Below is a small trained network, with its code and all its weights. Each question gives an input and a class and asks what happens when units are switched off, that is, made to give their printed mean instead of their output.

import numpy as np


def w(rows, s, z=0):
    codes = np.array(rows[::2]) - 128.0
    scale = np.full(codes.shape[1], s)
    scale[-1] = z or s
    return codes * scale


def f(y):
    return np.maximum(y, 0)


def log_softmax(a):
    a = a - a.max(-1, keepdims=True)
    return a - np.log(np.exp(a).sum(-1, keepdims=True))


def net(x, mask):
    res = np.array(x, float).reshape(1, 3) / 4 @ E
    y = f(res @ A[0][:, :-1].T + A[0][:, -1])
    res = res + np.where(mask, y, B[0][:, -1]) @ B[0][:, :-1]
    return log_softmax(res[-1] @ U[:, :-1].T + U[:, -1])


A, B = {}, {}
E = w([
[65,219,183,37,10,150,7],'x0',
[17,36,3,70,29,46,103],'x1',
[154,198,115,230,179,2,50],'x2',
],0.0093)
A[0] = w([
[139,122,74,189,190,115,203,82],'N0',
[131,129,109,161,130,127,90,38],'N1',
[108,168,179,155,127,143,169,1],'N2',
[99,119,111,136,122,186,141,13],'N3',
[118,209,153,89,83,163,10,87],'N4',
[86,101,58,108,90,85,126,14],'N5',
[180,176,189,149,128,173,136,71],'N6',
[87,149,151,176,168,38,81,54],'N7',
[69,102,163,74,133,184,193,77],'N8',
],0.013,0.0059)
B[0] = w([
[101,27,83,96,139,127,158,222],'N0',
[195,136,172,97,156,169,96,141],'N1',
[159,123,146,41,71,90,115,152],'N2',
[227,80,123,173,137,146,90,145],'N3',
[64,28,89,4,161,172,209,252],'N4',
[157,167,228,105,21,18,153,195],'N5',
[139,165,196,123,78,13,141,203],'N6',
[172,172,89,116,70,254,22,199],'N7',
[172,183,109,223,154,188,6,201],'N8',
],0.009,0.017)
U = w([
[107,22,90,78,165,178,200,87],'0',
[161,141,232,100,99,44,136,61],'1',
[158,148,105,132,134,254,29,73],'2',
[79,128,106,124,162,154,155,254],'3',
],0.01,0.0095)

Each question gives the input, the list of numbers given to net, and the class t.
The units are the neurons (one row each of A and B). Each row of codes is followed by its name. A weight is (code - 128) times the scale printed after its matrix; where a second scale follows, it is the last column's (A, B and U).
mask holds one flag per neuron, in row order. A switched-off neuron (its flag False) gives its mean, the last column of its row in B, instead of its output. The means were averaged over made-up inputs and are rounded, as every weight is.
A unit's drop is (log p(t) with every unit on - log p(t) with that unit switched off) / (log p(t) with every unit on - log p(t) with every unit switched off).
The circuit of an input: a set's keep is (log p(t) with only the set's units on - log p(t) with every unit switched off) / (log p(t) with every unit on - log p(t) with every unit switched off). Starting from all 9 units, units are removed one at a time, each time the one whose removal leaves the highest keep (on an exact tie, the one counted first), for as long as the keep stays at least 0.8.
units of the circuit, in order: the units of the circuit, biggest drop first
unit that matters most: the unit with the biggest drop
top k neurons: the k neurons with the biggest drops, biggest first
drop when u is switched off: that unit's drop, to one decimal
input [3,-5,-3], class 1: units of the circuit, in order	[N6]
input [-3,-3,-5], class 2: top 2 neurons	[N4; N8]
input [-2,1,-3], class 3: top 2 neurons	[N7; N4]
input [4,-6,8], class 2: top 2 neurons	[N7; N5]
input [-1,1,-3], class 3: top 4 neurons	[N7; N4; N1; N3]
input [0,1,0], class 3: top 4 neurons	[N4; N5; N7; N6]
input [-1,-3,5], class 2: top 2 neurons	[N7; N5]
input [6,5,3], class 0: top 2 neurons	[N4; N6]
input [2,2,-2], class 3: top 2 neurons	[N7; N0]
input [-1,3,4], class 2: top 2 neurons	[N7; N6]
input [5,8,3], class 1: top 2 neurons	[N5; N0]
input [7,-6,-2], class 0: top 2 neurons	[N4; N5]
input [3,-3,6], class 2: top 3 neurons	[N7; N5; N0]
input [1,-8,-6], class 1: unit that matters most	N6
input [5,0,-2], class 0: drop when N4 is switched off	0.7
input [8,1,0], class 0: drop when N4 is switched off	0.3
input [-3,8,-6], class 1: drop when N5 is switched off	0.7
